Here is a tiny trained network, its code and every weight. The questions are about switching its units off for an input and a class, where a switched-off unit gives its printed mean instead of its output.

import numpy as np


def w(rows, s, z=0):
    codes = np.array(rows[::2]) - 128.0
    scale = np.full(codes.shape[1], s)
    scale[-1] = z or s
    return codes * scale


def f(y):
    return y / 2 * (1 + np.tanh(0.7978845608 * (y + 0.044715 * y**3)))


def log_softmax(a):
    a = a - a.max(-1, keepdims=True)
    return a - np.log(np.exp(a).sum(-1, keepdims=True))


def net(x, mask):
    res = np.array(x, float).reshape(1, 5) / 4 @ E
    y = f(res @ A[0][:, :-1].T + A[0][:, -1])
    res = res + np.where(mask, y, B[0][:, -1]) @ B[0][:, :-1]
    return log_softmax(res[-1] @ U[:, :-1].T + U[:, -1])


A, B = {}, {}
E = w([
[151,175,138,247,114],'x0',
[131,126,128,129,130],'x1',
[101,46,52,163,87],'x2',
[30,183,90,138,142],'x3',
[54,99,207,130,97],'x4',
],0.011)
A[0] = w([
[114,77,60,145,72,47],'N0',
[161,219,201,98,219,43],'N1',
[89,142,193,95,45,62],'N2',
[167,160,78,106,160,103],'N3',
[117,134,182,127,229,129],'N4',
[176,122,25,123,204,59],'N5',
[195,106,167,148,81,103],'N6',
[108,125,152,150,83,24],'N7',
[132,181,173,94,153,18],'N8',
[135,49,133,4,172,73],'N9',
[81,215,75,121,103,59],'N10',
[79,93,181,136,129,40],'N11',
[120,96,111,70,138,75],'N12',
[153,73,193,115,115,106],'N13',
[74,132,111,149,221,67],'N14',
[187,167,85,110,197,114],'N15',
[244,52,136,129,182,113],'N16',
[87,94,186,136,133,125],'N17',
[150,139,166,247,165,2],'N18',
[99,118,125,24,191,75],'N19',
[115,69,83,160,92,29],'N20',
[91,146,101,134,201,104],'N21',
[161,163,170,99,131,136],'N22',
],0.011,0.0079)
B[0] = w([
[190,51,116,101,169,195],'N0',
[157,24,67,147,134,253],'N1',
[149,114,196,121,87,180],'N2',
[145,119,215,126,67,176],'N3',
[166,66,70,69,117,195],'N4',
[137,124,254,120,75,202],'N5',
[34,184,115,76,189,187],'N6',
[171,108,229,143,147,123],'N7',
[162,57,78,134,156,159],'N8',
[151,176,120,180,167,242],'N9',
[61,126,160,83,181,195],'N10',
[164,113,231,117,98,157],'N11',
[153,164,141,203,178,163],'N12',
[94,153,155,98,118,181],'N13',
[57,115,191,91,168,161],'N14',
[136,120,217,124,65,210],'N15',
[18,134,129,97,148,237],'N16',
[160,150,178,114,76,189],'N17',
[169,151,189,209,199,188],'N18',
[179,183,153,209,166,214],'N19',
[178,50,142,129,182,174],'N20',
[67,107,152,98,125,171],'N21',
[91,87,87,146,117,191],'N22',
],0.0098,0.0074)
U = w([
[177,148,119,184,195,93],'0',
[171,9,81,98,138,111],'1',
[156,105,159,96,55,89],'2',
[74,121,114,60,181,98],'3',
[153,119,94,108,122,255],'4',
[130,167,34,98,59,126],'5',
],0.015,0.019)

Each question gives the input, the list of numbers given to net, and the class t.
The units are the neurons (one row each of A and B). Each row of codes is followed by its name. A weight is (code - 128) times the scale printed after its matrix; where a second scale follows, it is the last column's (A, B and U).
mask holds one flag per neuron, in row order. A switched-off neuron (its flag False) gives its mean, the last column of its row in B, instead of its output. The means were averaged over made-up inputs and are rounded, as every weight is.
A unit's drop is (log p(t) with every unit on - log p(t) with that unit switched off) / (log p(t) with every unit on - log p(t) with every unit switched off).
The circuit of an input: a set's keep is (log p(t) with only the set's units on - log p(t) with every unit switched off) / (log p(t) with every unit on - log p(t) with every unit switched off). Starting from the 12 units with the biggest drops (on a tie, the unit counted first), units are removed one at a time, each time the one whose removal leaves the highest keep (on an exact tie, the one counted first), for as long as the keep stays at least 0.8.
circuit, biggest first: the units of the circuit, biggest drop first
k most important neurons: the k neurons with the biggest drops, biggest first
drop of u: that unit's drop, to one decimal
input [-8,-2,-5,7,7], class 0: circuit, biggest first -> [N19]
input [1,1,-8,-8,7], class 1: 3 most important neurons -> [N1; N4; N8]
input [3,-2,-2,5,5], class 2: circuit, biggest first -> [N6; N17]
input [-8,8,8,8,-5], class 0: circuit, biggest first -> [N19; N12]
input [1,-7,1,-7,5], class 3: circuit, biggest first -> [N6; N16]
input [8,-1,8,5,5], class 0: 2 most important neurons -> [N18; N1]
input [2,2,-6,5,8], class 2: 4 most important neurons -> [N17; N2; N11; N0]
input [-8,4,-1,-4,5], class 0: 2 most important neurons -> [N9; N19]
input [-7,-5,-8,-1,-3], class 1: 4 most important neurons -> [N1; N4; N8; N22]
input [3,5,7,8,1], class 3: 2 most important neurons -> [N10; N1]
input [6,-5,-5,-7,3], class 3: 2 most important neurons -> [N6; N16]
input [8,-6,4,1,8], class 0: 3 most important neurons -> [N18; N15; N5]
input [2,-2,6,4,-1], class 1: 2 most important neurons -> [N0; N20]
input [-7,-1,-6,0,-8], class 2: circuit, biggest first -> [N15]
input [-8,1,0,2,-8], class 0: 3 most important neurons -> [N19; N9; N12]
input [-2,-7,7,7,6], class 1: 3 most important neurons -> [N0; N20; N16]
input [8,-2,3,1,8], class 0: 3 most important neurons -> [N18; N15; N5]
input [-6,7,-8,4,-6], class 1: 2 most important neurons -> [N1; N4]
input [-1,1,0,8,8], class 2: drop of N11 -> 0.3
input [1,-2,-8,-3,4], class 1: drop of N0 -> 0.0
input [6,8,-2,-8,7], class 3: circuit, biggest first -> [N6]
input [-5,0,-4,2,2], class 0: drop of N9 -> 0.2
